K: [174 155 128 115 155 152 121]
B: [166 177 199 145 159 176 152]
Q: [174 155 128 115 150 152 121]
X: [178 138 142 119 148 121 111]
loc: [138] -> X, 2
q: [174 155 128 115 150 152 121] -> Q

ter: [134 119  66  87 156 161 124 132 109 110]
Gegol: [125 169 182 160 153 186 140 103 112 151]
lup: [135 103 134 120 150 171 115 131 106  61]
Nul: [142 166 107 115 124 211 128 169 113 106]
tonu: [135 137 198 215 146 137 105 129 120  94]
fef: [115  70 134 123  72 119  39 132 128 154]
gib: [136 110 128 153 144 124 103 129 157 216]
nivif: [ 96 169 181 131  55 158 162 103 120 145]
Rek: [154 139 140 110 165  95 151  91 101  67]
start: [153 186 140 103] -> Gegol, 5
q: [154 139 140 110 165  95 151  91 101  67] -> Rek
q: [120 150 171 115 131 106  61] -> lup
start: [139 140 110 165  95 151  91 101  67] -> Rek, 2
succ: [215] -> [146]

J: [ 46 106 165 166 169 210 209 164 153 138  59  91  70  72 197 176 111 187
  81  47 100 159 114  74 148 116 135  90  90 109 142 173  81 133  63  45
 142 161 116 213 110 203 135 148  61  70 108]
P: [128  56 116 125  76 201  95 148  63 106 208  90  44 165 209  88 120  57
 100 112  67 157 162  67 137 174  66  67 157 197  93 207 190 204 173 191
 188 161  75  81 108  73 213 159 151  97 111]
V: [128  56 116 125  76 201  95  69 163 106 208  90  44 165  74  88 120 141
 100 112  67 157 162 180 137 174  66  67 157 197  93 207 190 204 173 191
 198 161  75  81 108  73 213 147 151  97 111]
R: [128  56 116 125  76 106  63 148  95 201 208  90  44 165  74  88 120  57
 100 112  67 157 162 180 137 174  66  67 157 197  93 207 190 204 173 191
 198 161  75  81 108  73 213 209 151  97 111]
start: [100 159 114  74 148] -> J, 21
q: [201  95 148  63 106] -> P
q: [128  56 116 125  76 201  95 148  63 106 208  90  44 165 209  88 120  57
 100 112  67 157 162  67 137 174  66  67 157 197  93 207 190 204 173 191
 188 161  75  81 108  73 213 159 151  97 111] -> P
loc: [187] -> J, 18
q: [128  56 116 125  76 106  63 148  95 201 208  90  44 165  74  88 120  57
 100 112  67 157 162 180 137 174  66  67 157 197  93 207 190 204 173 191
 198 161  75  81 108  73 213 209 151  97 111] -> R

Vened: [139 152 104  90 171 186 158 171  80  89 165 209 130 105 137 152 147 107
 216 113  39 141  73 161 148 158  99  72 172 117 163  45 148 173 123 158
 130 140  75  67 164 182 148  93  85  86 113 156 161  84 128 136 124 146
 128 172 148 170  88  66 196  73 157]
bavo: [ 79 141  95 156 133 169 149 158  93 101 155 186 129 112 134 145 141 113
 190 117  64 137  89 151 143 149 107  88 160 120 152  69 143 161 125 145
 128 135  98  95 150 157 140 108 103 105 119 143 146 103 128 131 126 137
 126 152 137 149 107  94 168  97 146]
nudos: [ 70 143  89 162 135 177 154 165  86  95 160 196 129 130 135 148 143 111
 202 116  53 139  82 154 146 153 103  81 165 119 157  58 145 166 124 154
 129 138  83  76 159 173 145  98  93  93 115 152 158  92 128 135 125 145
 128 165 145 164  93  74 185  82 152]
senok: [ 88 140 100 151 132 163 145 152  98 104 150 179 129 114 134 142 140 115
 182 119  74 137  95 150 139 146 111  94 154 121 151  77 140 156 125 146
 129 136  95  92 151 160 140 106 102 103 159 134 148 153 128 142 117 128
  97 125 139 152 104  90 170  95 147]
ninuf: [ 79 141  95 156 133 169 149 158  93 101 155 186 129 112 134 145 141 113
 190 117  64 137  89  94 143 149 107  88 160 120 152  69 143 161 124 150
 129 137  90  85 155 166 142 103  98  99 117 148 153  97 128 134 125 142
 128 159 142 158 123  83 176  89 149]
q: [ 79 141  95 156 133 169 149 158  93 101 155 186 129 112 134 145 141 113
 190 117  64 137  89  94 143 149 107  88 160 120 152  69 143 161 124 150
 129 137  90  85 155 166 142 103  98  99 117 148 153  97 128 134 125 142
 128 159 142 158 123  83 176  89 149] -> ninuf
loc: [53] -> nudos, 21
loc: [102] -> senok, 45
loc: [131] -> bavo, 52
q: [139 152 104  90 170] -> senok
q: [117 148 153  97 128 134 125 142 128 159] -> ninuf
q: [161 148 158  99  72 172 117 163  45] -> Vened

bulis: [118 133 161 126 148 126 134 150 148 101 132 117  82 148 108 156 129]
rudek: [110  75  58 135 109 136 107 111 114 129 142 116 139 133 128 120 119]
revam: [124 137 143 132 121 125 117 128 100 131 107 134 102 132 113  97 116]
Nak: [143 152  71 127 165 136 123 125  96 131 121 113 134 110 130 191 146]
bule: [133 110  84 111 116 130 155 126 131 145 132 108 117 151 138  89  62]
q: [124 137 143 132 121 125 117 128 100 131 107 134 102 132 113  97 116] -> revam
loc: [156] -> bulis, 16
start: [133 161 126 148 126 134 150 148 101 132 117  82] -> bulis, 2
q: [134 110] -> Nak
succ: [138] -> [89]
start: [137 143] -> revam, 2

L: [134 121 118 217 133 128 130 129]
Y: [138 130 124  90 128 202 125 136]
E: [201  76 138 130 124  89 128 202]
q: [201  76 138 130 124  89 128 202] -> E
loc: [134] -> L, 1
q: [138 130 124  89 128 202] -> E
loc: [90] -> Y, 4

zeg: [135 164 110 185 115]
Nune: [119 132 112 135 124]
Ragob: [ 77 131 150  52 139]
pakap: [135 188 110 185 115]
Kofug: [133 134  82 180 193]
tam: [133 134  82 180  69]
latam: [180 133 134 129 145]
fer: [133 180 134  82 139]
dud: [157 168 120 154 114]
q: [133 134  82 180 193] -> Kofug
q: [135 164 110 185 115] -> zeg
q: [133 134  82 180  69] -> tam
q: [133 180 134] -> fer
q: [133 180 134  82 139] -> fer
q: [164 110 185 115] -> zeg

Puger: [ 56  76  81 177 149]
Subu: [ 56  76  81  90 192]
tir: [ 83 170 170  49 110]
viz: [178 170 173  82 119]
succ: [82] -> [119]
q: [ 56  76  81 177 149] -> Puger
start: [56 76 81 90] -> Subu, 1
loc: [177] -> Puger, 4

tob: [153 122 138 117 107 126 129 138 105 143 102  96 135 176  94 131 132 121
 181 145  86 160 181 153]
Moba: [135  83 193 101  85 143 153 141 101 143 101  50 136 163  77 125 111 129
 164 144 117 153 179 147]
vab: [138  96 117 102 153 129 105 126 101 143 159 107 129  63 156 100  84 118
  31 114 214 107  74 102]
gito: [123 112 150 123 107 135 143 137 121 136 120  97 129 128 118 123 118 124
 130 131 139 135 135 134]
zira: [139 120 151 114  99 150 145 125 105 140 111  90 138 152 111 121 117 118
 145 144 109 148 163 146]
q: [153 122 138 117 107 126 129 138 105 143 102  96] -> tob
loc: [146] -> zira, 24
succ: [137] -> [121]
loc: [130] -> gito, 19

mipi: [112 132 102 132 132 123 114 120 122 139 131 136 136  97 128 102 125 106
 128 137 129 118 115 120]
Losa: [103 132 103 129 134 124 120 128 120 133 128 136 128  97 142 105 125 106
 128 140 125 118 116 118]
Misal: [ 58 113 156 137 167 166 120 114 107  92 146 128 136 140 128 110 175 126
 128 148 143 111 158 129]
Tur: [128  96 113 152 153 128 128 128 128 128 159 128 136  97 110  73 128 100
  97 150 165  98 127 134]
siru: [102 103 114 151 136 135 136 131 112 128 153 128 135 108 110 110 150 107
 128 137 160 106 122 136]
lef: [ 53 128 151 132 167 164 114 128 107  92 140 128 124 130 139 109 170 121
 130 151 128 113 155 128]
tave: [128 128 111 150 136 134 128 131 128 139 128 129 135 104 113  83 149 105
 100 138 157 106 121 134]
nive: [ 52 127 144 131 167 161 113 113 108  93 138 128 127 124 142 107 166 116
 130 151 129 114 151 120]
Tibi: [128  97 156 147 161 166 131 119 107 103 155 114 120 142 111 107 128 126
 120 144 157 107 158 128]
remap: [ 74  92 128 152 157 128 136 123 128 128 159 113 121 142 107  99 175 126
 112 141 165 103 155 136]
start: [136 128] -> Losa, 12
start: [127 144 131] -> nive, 2
start: [151 136 135 136 131 112 128 153] -> siru, 4
loc: [115] -> mipi, 23
q: [128  97 156 147 161 166 131 119 107 103 155 114 120 142 111 107 128 126
 120 144 157 107 158 128] -> Tibi
q: [120 114] -> Misal
q: [103 114 151 136 135] -> siru

mut: [127 147 148  79 141 119  49  84 104  89  98 165 163 125  82  76 196 132
 148]
rifeg: [195 173 101 199 207 179 198  95 126  46  88 125 100  43 124  68 154 179
 181]
fatu: [133 188 174 200  98  52  84 135  86 162 111 203 174 140  96  84 162 103
 215]
Puse: [ 84  87 193 194  47 100  58 198  91 186 193  82  57 116 132 209 154 151
 194]
peka: [196  94  59 182 118 207  88 177  49  98 163  89 165  56 209 103 214 176
  68]
Fot: [107  63 179 207  74 180 182 165  81 158  56 210 100 125  52  57 166  50
 201]
bezuf: [139  59 187 165 214 187 204  71 123  63 171  74 124  66  43 190 102 181
 193]
Tunut: [182  84 173 200  47  96 210  76  68 103 206 129 171  72 101 174 145 172
 116]
q: [ 56 210 100 125] -> Fot
q: [139  59 187 165 214 187 204  71 123  63 171  74 124  66  43 190 102 181
 193] -> bezuf
loc: [139] -> bezuf, 1
start: [ 98 163  89 165] -> peka, 10

befe: [147 127  92 126 151  99 109 139  73 155  64 139 114 150 130 118 107 130
 157 164 109 106]
zelol: [141 149  86 162 151 114 112 119 101 125  82 122 120 142 130 132 116 121
 151 141  96 112]
zop: [153 106  98 144 151 104 105 132  67 125  54  96 120 142 111 139 132 121
 145  95 101 112]
somi: [135 159 109 171 142 109 112 119  67 103  82 122 120 111 130 112  99 102
 145 118 105 118]
navi: [153 138 104 144 160 119 112 106  73 133  82 130 126 126 143 125 124 130
 163 141 114 131]
tosep: [117 149  86 171 160 114 105 119  60 125 101 130 114 111 124 105 116 102
 163 152 114  94]
kizop: [153 170 115 171 114 109 119 119  80 125  45 148 145 150 149 125  74 121
 151 164 105 124]
lan: [153 159 109 144 151  93 109 113  73 140  82 148 139 134 143 112 107 148
 157 164 122 118]
miz: [160 114 105 122 114  88 102 145  67 118  82 139 145 126 143  98  99 148
 128 141 101 100]
Lege: [147 138  92 153 160 109 123 113  94 125  73 122 120 142 136 132 116 111
 163 141 109 124]
start: [139 145 126 143  98  99 148 128] -> miz, 12
start: [160 114 105 119] -> tosep, 5

busez: [133 131 150 135  84]
buru: [120 135 151 122 164]
kizos: [130 139 156 157 102]
Lev: [103  96 148 183 129]
nonab: [ 82 115 164 122 151]
vovi: [ 92 132  72  55 135]
zoru: [131 125 121 121 118]
start: [151 122] -> buru, 3
q: [164 122 151] -> nonab
start: [133 131 150] -> busez, 1
q: [ 82 115 164 122 151] -> nonab

ras: [108  62 111  84  75  78  70 139  63  73  83  94  72  92  60  96  50  79
  76  97 126 146  62  65  82  70  84  58 153 136 138  81  90 149 103  93
 102 134  60  86  93 100 146]
bak: [ 70 141  96 138  87 132 145  99 117 100 113  78  68 126  74 142  97  64
  88  93 110  80 127  87  81  84 124 130 102 127  92  90 117  78  94  92
  83  93 141  81  84  89  99]
meto: [106 155  91 152 105 153 166  84 143 106 135  90  86 123  81 162 111  73
  99 106 108  90 141  98 101  99 134 150  91 127  93 103 138  89  90 106
  84  91 161  99  85  82  89]
q: [108  62 111  84  75  78  70 139  63  73  83  94  72  92  60  96  50  79
  76  97 126 146  62  65  82  70  84  58 153 136 138  81  90 149 103  93
 102 134  60  86  93 100 146] -> ras
start: [ 70 139] -> ras, 7
q: [103 138  89  90 106] -> meto

sal: [130 127 121  89  80]
dof: [119  71 110 166  99]
kiger: [158 123 158 135 151]
bafib: [130 121 151 146 119]
Mone: [151 122 147 108 118]
fike: [131 132 129 114 108]
Kefu: [151 122 147 108 129]
Bam: [152 105 160 151 122]
fivus: [151 111 134 121 106]
pufi: [130 121 127 102  90]
Kasen: [154 137 147 101 141]
nes: [173 130 125 164 205]
q: [131 132 129 114 108] -> fike
start: [130 121 127] -> pufi, 1
q: [158 123 158 135 151] -> kiger
q: [154 137 147] -> Kasen

Lekis: [159 154 133 138 217 128 129 130]
Lus: [156 145 156 157 205 128 128 136]
Roga: [145 165 138 140 167 128 128 132]
Tobu: [136 146 144 143 158 128 128 133]
mene: [134 175 142 143 149 128 129 136]
tibe: [167 139 160 157 206 128 128 136]
fir: [144 142 147 157 205 128 128 135]
mog: [144 179 146 151 166 128 129 135]
banu: [148 151 135 138 193 128 128 131]
q: [156 145 156 157 205 128 128 136] -> Lus
succ: [165] -> [138]
q: [148 151 135 138 193 128 128 131] -> banu

rete: [ 97 135 132  64 111 162  78 172 122 120 104  76 184 116 150 155 110 106
 119 167]
zab: [ 99 135 132  64 111 160  77 174 123 119 105  76 184 116 150 153 103 105
 120 167]
rok: [150 122 105 158 185 132 160 144 122 163 127 106  59 141 155 178 110 166
 146 191]
tel: [ 98 122 125 206 156 144 159 114 102 143 119 150  58 120 117  87 132 123
  85  81]
kemu: [150 122 105 158 185 132 160 144 122 163 127 106  59 161  81  66 123 109
 129  99]
ses: [122 162 127 106  59 161  81  66 179  94 147 201 131 106 126 149 156 181
 121 116]
Tugan: [ 91 138 129 202 127 164 156  92 103 136 117 176  74 120 128 108 129 139
 105  68]
gaz: [137 156 107  88 201 127 153 107 133 162 135  89  97 141 105  83 154  67
 169 124]
zani: [ 98 122 125 206 156 144 159 114 102 143 119 149  58 120 117  87 132 123
  85  81]
q: [ 98 122 125 206 156 144 159 114 102 143 119 150  58 120 117  87 132 123
  85  81] -> tel
start: [103 136 117 176  74 120 128 108 129 139 105] -> Tugan, 9
q: [122 163 127 106  59 161  81  66] -> kemu
succ: [104] -> [76]
loc: [146] -> rok, 19

Rirur: [ 58 148 146 130]
bibig: [ 89 120 121 115]
Duze: [150 113 115 124]
Bisun: [ 66 111 124 128]
zafi: [154 130 120 126]
mibod: [162 116 155 138]
Suke: [ 37 130 124 132]
Lumuf: [ 92 133 141 136]
loc: [150] -> Duze, 1
q: [115 124] -> Duze
succ: [155] -> [138]
q: [ 58 148 146 130] -> Rirur
q: [162 116 155 138] -> mibod
start: [121 115] -> bibig, 3

bida: [219 225  56 201  64 118 197 215  68 169 161  46 112 184  79 168  63 114
 195  75 154  59 117  57]
lato: [170 169  80 167 158 148  79  72  77  76  84  93 143 168 184  79 167 154
 161 173 137 166 145 173]
kolip: [103 166 167  87  75  51 175 100 170 219 224 144  61  67  95 206 161  53
  88 124  50 153  54 109]
q: [219 224] -> kolip
q: [219 225  56 201  64 118 197 215  68 169 161  46 112 184  79 168  63 114
 195  75 154  59 117  57] -> bida
q: [168 184  79] -> lato
start: [ 67  95 206] -> kolip, 14

zub: [131 122 130 158 130 134 100 117]
molog: [141 120 130 204 141  92 153 149]
rado: [109 137  94 154 152  97 117 108]
Dozun: [136 118 143 158 140  75 120  98]
Denub: [109 159 204 141 149  92 130 153]
q: [204 141 149  92 130 153] -> Denub
q: [136 118 143 158 140  75 120  98] -> Dozun
succ: [136] -> [118]
q: [109 159 204 141 149  92 130 153] -> Denub
succ: [154] -> [152]
start: [154 152  97 117] -> rado, 4
succ: [143] -> [158]

napu: [166 120  88 142 162  94 175 156 166 130  85 197  87  70 126 135 109 100
  79 154 171 106  60 116 111 136 120 112 174 124 175  86 121 156 142 146
 102 185  61 130 114 166 193 158  72 149 197 125 135  80 134]
morov: [115 147 132 160 154  99 152 148 148 148  96 174  99  83 147 125 152 145
  70 132 189 119  81 133 114 140 110 134 188 159 174  72 111 198 131 142
 112 212  93 116 157 146 186 186  74 142 220 106 135  81 110]
Leg: [166 119  87 142 162  93 175 156 166 130  85 197  87  70 126 135 108 100
  79 154 170 107  60 116 112 136 120 112 173 124 175  86 121 156 142 146
 102 185  61 130 114 167 193 158  71 149 196 125 135  80 134]
gisi: [115 147 132 160 155  99 152 148 148 148  96 174  99  83 147 125 152 145
  70 132 189 135  80 133 114 140 110 133 188 158 174  72 111 198 131 142
 111 212  93 116 157 146 186 186  74 142 220 106 119 117 110]
bipe: [166 120  88 142 162  94 175 156 166 130  85 197  87  70 126 135 109 100
  79 154 171 106  60 116 111 136 120 112 174 124 175  86 121 156 142 145
 102 185  61 130 114 166 193 158  72 150 197 125 135  80 134]
taf: [166 120  87 142 155  94 175 156 166 130  85 197  87  70 125 135 108 100
  79 154 171 106  60 116 111 136 120 112 174 124 175  86 121 156 142 145
 102 185  61 130 114 166 193 158  71 150 197 124 135  81 134]
kezu: [166 119  87 142 162  94 175 156 166 130  85 197  87  70 126 135 108 100
  79 154 170 107  60 117 112 136 120 112 173 124 175  86 121 156 142 146
 102  93 212 130 114 167 193 158  72 149 196 125 135  80 134]
zeted: [166 120  87 142 162  94 175 156 166 130  85 197  87  70 125 135 108 100
  79 154 171 106  60 116 111 136 120 112 174 124 175  86 121 156 142 145
 102 185  61 130 114 166 193 158  71 150 197 124 135  81 134]
gegib: [115 148 132 160 155  99 152 149 149 149  96 174  99  83 148 124 151 144
  70 132 189 119  80 133 115 140 111 133 187 159 174  71 110 198 131 142
 112 213  92 115 157 146 186 186  74 141 220 106 119 117 110]
Pibir: [115 147 132 160 155  99 152 148 148 148  96 174  99  83 147 125 152 145
  70 132 189 119  80 133 114 140 110 133 188 158 174  71 111 198 131 142
 111 212  93 116 157 146 186 186  74 142 220 106 119 117 110]
q: [166 120  88 142 162  94 175 156 166 130  85 197  87  70 126 135 109 100
  79 154 171 106  60 116 111 136 120 112 174 124 175  86 121 156 142 145
 102 185  61 130 114 166 193 158  72 150 197 125 135  80 134] -> bipe
q: [115 147 132 160 155  99 152 148 148 148  96 174  99  83 147 125 152 145
  70 132 189 119  80 133 114 140 110 133 188 158 174  71 111 198 131 142
 111 212  93 116 157 146 186 186  74 142 220 106 119 117 110] -> Pibir
q: [166 119  87 142 162  94 175 156 166 130  85 197  87  70 126 135 108 100
  79 154 170 107  60 117 112 136 120 112 173 124 175  86 121 156 142 146
 102  93 212 130 114 167 193 158  72 149 196 125 135  80 134] -> kezu
q: [166 120  87 142 155  94 175 156 166 130  85 197  87  70 125 135 108 100
  79 154 171 106  60 116 111 136 120 112 174 124 175  86 121 156 142 145
 102 185  61 130 114 166 193 158  71 150 197 124 135  81 134] -> taf
q: [166 119  87 142 162  93 175 156 166 130  85 197  87  70 126 135 108 100
  79 154 170 107  60 116 112 136 120 112 173 124 175  86 121 156 142 146
 102 185  61 130 114 167 193 158  71 149 196 125 135  80 134] -> Leg

vol: [166  81 166 117 169  77 116]
Miveb: [173 139 184 159 160 103 115]
Vazol: [170 177 182 185  84 164  99]
sil: [108 180 142 116 122 183  85]
raf: [ 49  81  77 116 169  70 166]
lopo: [140 139 184 159  86 103 115]
q: [108 180 142 116 122 183  85] -> sil
q: [173 139 184 159 160 103 115] -> Miveb
q: [ 49  81  77 116 169  70 166] -> raf
loc: [183] -> sil, 6
start: [169  70] -> raf, 5
q: [ 81  77 116 169  70 166] -> raf
q: [166  81 166 117 169  77 116] -> vol

moda: [125 126 114 134 164 119]
Popov: [125 122 135 128 134 145]
dev: [126 124 137 118 132 141]
fige: [122 127 120 121 113 170]
sema: [ 94 127  95 116 135 117]
gufi: [116 127 126 135  94 201]
tinal: [133 127 117 129 115 128]
loc: [95] -> sema, 3
q: [125 122 135 128 134 145] -> Popov
loc: [118] -> dev, 4
q: [122 127 120 121 113 170] -> fige
start: [116 127 126 135  94] -> gufi, 1
q: [125 126 114 134 164 119] -> moda
start: [127  95 116] -> sema, 2

